Below is a small trained network, with its code and all its weights. Each question gives an input and a class and asks what happens when units are switched off, that is, made to give their printed mean instead of their output.

import numpy as np


def w(rows, s, z=0):
    codes = np.array(rows[::2]) - 128.0
    scale = np.full(codes.shape[1], s)
    scale[-1] = z or s
    return codes * scale


def norm(h):
    return h / np.sqrt((h * h).mean(-1, keepdims=True) + 1e-5)


def f(y):
    return y / 2 * (1 + np.tanh(0.7978845608 * (y + 0.044715 * y**3)))


def log_softmax(a):
    a = a - a.max(-1, keepdims=True)
    return a - np.log(np.exp(a).sum(-1, keepdims=True))


def net(x, mask):
    res = np.array(x, float).reshape(1, 5) / 4 @ E
    u = 0
    for l in range(3):
        y = f(norm(res) @ A[l][:, :-1].T + A[l][:, -1])
        res = res + np.where(mask[u : u + 10], y, B[l][:, -1]) @ B[l][:, :-1]
        u += 10
    return log_softmax(norm(res)[-1] @ U[:, :-1].T + U[:, -1])


A, B = {}, {}
E = w([
[163,178,151,207,194,164,209,103,146,128,145,117],'x0',
[160,123,110,168,169,125,146,248,178,131,119,122],'x1',
[187,111,158,158,80,161,158,63,229,159,116,112],'x2',
[100,162,155,170,125,114,118,83,104,90,2,175],'x3',
[238,134,119,85,207,124,100,101,98,159,119,116],'x4',
],0.0062)
A[0] = w([
[213,124,132,177,206,154,144,206,165,134,159,132,77],'L0N1',
[62,122,87,150,157,129,140,155,87,149,22,111,75],'L0N2',
[201,128,110,157,165,133,149,254,227,120,150,131,40],'L0N3',
[156,114,113,139,171,130,143,132,158,142,162,110,117],'L0N4',
[172,148,124,145,157,104,172,59,177,135,212,124,15],'L0N5',
[108,126,140,120,85,127,116,153,174,119,160,126,140],'L0N6',
[194,130,137,180,242,131,138,125,76,136,162,123,5],'L0N7',
[62,120,142,134,71,133,143,195,196,118,214,130,26],'L0N8',
[172,129,116,76,49,120,80,129,198,136,101,120,42],'L0N9',
[144,132,118,2,141,125,97,217,45,138,209,135,3],'L0N10',
],0.0088,0.0024)
B[0] = w([
[183,172,171,101,123,15,133,168,138,147,208,125,234],'L0N1',
[118,166,170,157,85,111,106,114,85,108,126,131,190],'L0N2',
[130,147,215,154,122,59,162,164,207,195,162,83,253],'L0N3',
[104,147,205,227,157,123,119,33,153,128,88,103,169],'L0N4',
[204,114,128,134,85,173,131,135,102,121,178,149,189],'L0N5',
[103,151,76,122,154,127,168,114,78,168,62,122,173],'L0N6',
[112,160,68,89,160,154,192,117,137,126,65,116,200],'L0N7',
[89,149,6,185,88,136,179,137,110,145,128,117,223],'L0N8',
[140,98,146,45,104,101,145,118,174,108,118,144,190],'L0N9',
[121,75,78,110,209,98,34,89,111,105,169,89,252],'L0N10',
],0.011,0.0074)
A[1] = w([
[71,226,113,96,211,135,161,153,76,64,17,155,69],'L1N1',
[123,86,160,10,147,215,124,173,195,51,53,144,15],'L1N2',
[104,76,77,113,235,148,25,156,130,84,169,100,39],'L1N3',
[185,110,102,142,157,143,87,131,177,205,145,107,67],'L1N4',
[86,139,104,92,140,1,96,150,114,141,71,102,121],'L1N5',
[73,66,151,92,199,111,43,111,54,112,192,126,44],'L1N6',
[101,97,186,155,238,146,132,176,165,159,193,97,99],'L1N7',
[186,107,141,172,128,204,94,101,108,153,165,128,52],'L1N8',
[75,139,243,189,75,141,27,164,37,46,90,195,3],'L1N9',
[217,169,171,153,186,251,144,108,86,92,194,137,97],'L1N10',
],0.0083,0.002)
B[1] = w([
[82,228,122,36,163,81,155,193,69,72,83,199,195],'L1N1',
[176,117,137,85,58,105,138,102,145,137,97,171,144],'L1N2',
[150,62,80,89,181,58,53,146,73,56,126,102,237],'L1N3',
[79,175,192,160,163,147,105,163,99,95,120,115,172],'L1N4',
[221,78,100,205,148,226,84,119,111,79,225,199,254],'L1N5',
[94,90,111,96,189,110,122,139,141,75,151,1,241],'L1N6',
[119,127,220,123,106,64,133,162,145,115,52,70,190],'L1N7',
[92,46,164,186,85,82,202,90,142,60,173,179,136],'L1N8',
[76,204,242,136,10,162,66,173,148,53,231,46,232],'L1N9',
[179,75,110,121,169,170,184,96,67,97,204,186,167],'L1N10',
],0.0083,0.0073)
A[2] = w([
[128,67,118,150,59,109,108,159,114,104,190,104,175],'L2N1',
[148,156,185,45,171,128,116,133,138,113,150,96,98],'L2N2',
[159,119,131,130,174,248,122,100,141,166,175,128,125],'L2N3',
[52,126,26,178,101,213,139,156,128,191,79,111,26],'L2N4',
[122,61,158,72,79,137,65,110,151,172,33,173,105],'L2N5',
[140,119,52,114,81,131,117,104,92,49,108,104,129],'L2N6',
[87,149,146,151,121,132,63,162,128,106,103,169,112],'L2N7',
[154,85,155,135,103,175,146,83,123,127,130,152,124],'L2N8',
[83,170,126,139,166,111,87,214,94,147,109,99,85],'L2N9',
[104,75,101,122,205,142,78,100,116,125,115,81,3],'L2N10',
],0.012,0.0022)
B[2] = w([
[127,163,116,111,177,136,131,118,89,133,39,197,255],'L2N1',
[68,136,96,182,94,159,145,152,125,161,79,132,237],'L2N2',
[120,42,177,153,125,109,105,121,162,88,122,177,143],'L2N3',
[27,86,52,162,54,86,77,141,61,208,129,230,197],'L2N4',
[126,154,79,35,113,228,132,112,195,180,133,57,165],'L2N5',
[162,146,190,191,144,76,164,153,207,177,120,75,246],'L2N6',
[111,103,137,138,142,170,67,137,123,127,177,114,174],'L2N7',
[143,83,92,122,149,189,147,146,110,107,198,101,162],'L2N8',
[143,52,170,87,87,175,154,11,167,152,100,96,213],'L2N9',
[103,82,94,109,147,119,81,113,96,100,89,75,233],'L2N10',
],0.012,0.0078)
U = w([
[101,41,88,99,228,60,42,117,73,65,92,47,187],'0',
[186,20,149,165,143,182,226,76,96,70,202,223,115],'1',
[190,116,155,126,126,119,81,172,138,113,107,207,3],'2',
[44,201,244,139,46,175,71,150,90,50,138,138,152],'3',
[185,163,248,193,149,2,211,176,207,207,160,89,166],'4',
[20,92,39,188,50,79,146,144,82,209,102,217,174],'5',
[144,109,98,21,71,206,149,103,209,180,113,97,138],'6',
[130,213,118,55,197,101,232,131,48,85,27,227,70],'7',
],0.0088,0.0039)

Each question gives the input, the list of numbers given to net, and the class t.
The units are the neurons (one row each of A and B). Each row of codes is followed by its name. A weight is (code - 128) times the scale printed after its matrix; where a second scale follows, it is the last column's (A, B and U).
mask holds one flag per neuron, layer by layer. A switched-off neuron (its flag False) gives its mean, the last column of its row in B, instead of its output. The means were averaged over made-up inputs and are rounded, as every weight is.
A unit's drop is (log p(t) with every unit on - log p(t) with that unit switched off) / (log p(t) with every unit on - log p(t) with every unit switched off).
The circuit of an input: a set's keep is (log p(t) with only the set's units on - log p(t) with every unit switched off) / (log p(t) with every unit on - log p(t) with every unit switched off). Starting from the 12 units with the biggest drops (on a tie, the unit counted first), units are removed one at a time, each time the one whose removal leaves the highest keep (on an exact tie, the one counted first), for as long as the keep stays at least 0.8.
circuit, biggest first: the units of the circuit, biggest drop first
top k neurons: the k neurons with the biggest drops, biggest first
top k neurons in layer l: the k neurons of layer l with the biggest drops, biggest first
drop when u is switched off: that unit's drop, to one decimal
input [-8,7,1,-8,-4], class 5: circuit, biggest first	L0N8
input [-7,-1,-7,8,3], class 3: circuit, biggest first	L1N9, L0N2
input [-3,2,7,0,3], class 6: circuit, biggest first	L2N6, L0N10
input [-6,-5,2,0,-4], class 6: top 3 neurons	L0N9, L2N5, L0N10
input [2,-6,1,5,8], class 7: top 2 neurons	L1N1, L0N10
input [1,6,-5,1,7], class 4: top 2 neurons	L0N3, L0N1
input [-8,6,3,-2,-1], class 5: top 3 neurons in layer 1	L1N3, L1N6, L1N9
input [-4,-4,5,8,-1], class 3: top 2 neurons in layer 0	L0N7, L0N3
input [-7,0,3,-4,-3], class 5: top 2 neurons	L0N8, L2N4
input [1,-4,-5,7,6], class 3: top 3 neurons	L0N2, L1N9, L0N10
input [-7,-2,-5,7,1], class 3: top 2 neurons	L1N9, L0N2
input [-1,-4,8,-6,-3], class 5: top 2 neurons	L0N8, L2N4
input [8,-3,8,0,-8], class 1: top 2 neurons in layer 0	L0N5, L0N7
input [7,3,-2,7,6], class 7: circuit, biggest first	L0N7
input [-1,-4,4,6,8], class 6: top 2 neurons	L0N10, L2N5
input [8,-1,-5,-3,0], class 4: top 3 neurons	L0N1, L2N1, L0N6
input [0,3,-7,3,-1], class 3: top 2 neurons	L0N2, L1N9
input [6,0,-5,-5,1], class 4: top 2 neurons	L0N1, L0N3
input [5,2,-1,4,2], class 7: top 3 neurons	L0N7, L2N6, L1N1
input [-2,-2,-8,4,-1], class 3: circuit, biggest first	L0N2
input [-6,4,8,-8,-5], class 5: drop when L0N8 is switched off	2.1
input [4,-1,-4,0,-2], class 7: drop when L0N10 is switched off	0.4
input [-2,8,1,-6,8], class 4: drop when L0N3 is switched off	0.6
input [-1,7,1,0,2], class 4: drop when L2N2 is switched off	0.0
input [-8,-2,-4,7,4], class 3: top 2 neurons	L1N9, L0N2
